Below are the code and all the weights of a small trained network. Each question names an input and a class and asks about switching units off, where a switched-off unit gives its printed mean instead of its output.

import numpy as np


def w(rows, s, z=0):
    codes = np.array(rows[::2]) - 128.0
    scale = np.full(codes.shape[1], s)
    scale[-1] = z or s
    return codes * scale


def f(y):
    return y / 2 * (1 + np.tanh(0.7978845608 * (y + 0.044715 * y**3)))


def log_softmax(a):
    a = a - a.max(-1, keepdims=True)
    return a - np.log(np.exp(a).sum(-1, keepdims=True))


def net(x, mask):
    res = np.array(x, float).reshape(1, 7) / 4 @ E
    y = f(res @ A[0][:, :-1].T + A[0][:, -1])
    res = res + np.where(mask, y, B[0][:, -1]) @ B[0][:, :-1]
    return log_softmax(res[-1] @ U[:, :-1].T + U[:, -1])


A, B = {}, {}
E = w([
[201,77,163,53],'x0',
[202,146,167,215],'x1',
[128,128,128,128],'x2',
[79,176,254,123],'x3',
[127,124,128,129],'x4',
[128,130,128,127],'x5',
[128,129,127,128],'x6',
],0.0081)
A[0] = w([
[208,120,163,133,29],'neuron 1',
[103,161,178,206,112],'neuron 2',
[135,131,111,143,180],'neuron 3',
[92,153,197,160,147],'neuron 4',
[127,112,138,36,120],'neuron 5',
[112,137,162,88,120],'neuron 6',
[151,128,74,166,220],'neuron 7',
[143,115,99,103,198],'neuron 8',
[4,147,70,128,211],'neuron 9',
[129,131,147,124,118],'neuron 10',
[127,142,123,250,117],'neuron 11',
[126,121,125,131,135],'neuron 12',
[154,94,73,83,241],'neuron 13',
[101,131,141,134,91],'neuron 14',
[129,117,127,73,130],'neuron 15',
[130,124,116,148,109],'neuron 16',
[65,139,99,129,139],'neuron 17',
[108,134,157,160,122],'neuron 18',
[112,132,172,81,122],'neuron 19',
[242,122,174,139,3],'neuron 20',
[113,133,173,82,115],'neuron 21',
[118,124,162,154,101],'neuron 22',
[142,136,89,178,167],'neuron 23',
[154,95,73,84,211],'neuron 24',
[124,125,138,120,119],'neuron 25',
[99,142,186,131,186],'neuron 26',
[129,129,129,125,129],'neuron 27',
[122,133,127,130,111],'neuron 28',
[124,135,147,123,131],'neuron 29',
[126,123,127,127,115],'neuron 30',
[125,125,112,139,131],'neuron 31',
],0.018,0.0031)
B[0] = w([
[105,123,143,200,159],'neuron 1',
[87,50,141,59,224],'neuron 2',
[154,117,109,127,141],'neuron 3',
[58,79,175,113,227],'neuron 4',
[131,182,128,45,191],'neuron 5',
[149,179,175,114,166],'neuron 6',
[217,127,87,142,179],'neuron 7',
[101,115,80,126,163],'neuron 8',
[106,117,146,253,246],'neuron 9',
[117,143,145,133,136],'neuron 10',
[193,123,94,22,215],'neuron 11',
[130,125,125,129,129],'neuron 12',
[67,105,34,111,205],'neuron 13',
[109,133,156,132,143],'neuron 14',
[110,159,114,87,162],'neuron 15',
[150,132,125,125,131],'neuron 16',
[115,123,152,185,178],'neuron 17',
[100,91,145,114,167],'neuron 18',
[156,191,185,108,176],'neuron 19',
[100,119,144,237,177],'neuron 20',
[159,187,186,109,175],'neuron 21',
[94,111,141,126,155],'neuron 22',
[208,128,104,114,167],'neuron 23',
[62,104,42,116,201],'neuron 24',
[124,142,138,125,131],'neuron 25',
[82,149,189,130,207],'neuron 26',
[125,134,128,129,128],'neuron 27',
[126,121,134,130,128],'neuron 28',
[118,142,148,131,140],'neuron 29',
[126,130,127,128,126],'neuron 30',
[146,119,126,134,133],'neuron 31',
],0.042,0.012)
U = w([
[151,115,80,253,240],'0',
[58,95,108,1,240],'1',
[95,124,223,208,47],'2',
[153,222,169,26,2],'3',
[250,121,105,50,81],'4',
],0.0062,0.00096)

Each question gives the input, the list of numbers given to net, and the class t.
The units are the neurons (one row each of A and B). Each row of codes is followed by its name. A weight is (code - 128) times the scale printed after its matrix; where a second scale follows, it is the last column's (A, B and U).
mask holds one flag per neuron, in row order. A switched-off neuron (its flag False) gives its mean, the last column of its row in B, instead of its output. The means were averaged over made-up inputs and are rounded, as every weight is.
A unit's drop is (log p(t) with every unit on - log p(t) with that unit switched off) / (log p(t) with every unit on - log p(t) with every unit switched off).
most important unit: the unit with the biggest drop
k most important neurons: the k neurons with the biggest drops, biggest first
drop when u is switched off: that unit's drop, to one decimal
input [-2,-8,6,-6,-6,8,-5], class 0: most important unit	neuron 9
input [0,-4,1,-8,1,-5,7], class 0: 3 most important neurons	neuron 2; neuron 11; neuron 7
input [6,0,8,2,0,-5,8], class 3: 2 most important neurons	neuron 9; neuron 5
input [4,1,-1,6,6,8,6], class 2: 2 most important neurons	neuron 11; neuron 20
input [1,1,7,3,-5,-5,7], class 2: 2 most important neurons	neuron 11; neuron 13
input [1,4,-4,6,3,-5,-7], class 2: 2 most important neurons	neuron 20; neuron 13
input [0,-5,-3,2,5,3,8], class 2: 2 most important neurons	neuron 11; neuron 9
input [0,8,6,-6,2,-8,-1], class 4: 2 most important neurons	neuron 11; neuron 9
input [-5,1,5,-3,6,-3,-6], class 4: drop when neuron 11 is switched off	0.3
input [3,-8,-4,1,7,-3,-6], class 3: drop when neuron 19 is switched off	0.1
input [3,8,-2,-2,6,-2,2], class 0: drop when neuron 20 is switched off	0.5
input [-7,2,7,-1,7,-7,2], class 4: drop when neuron 11 is switched off	0.4
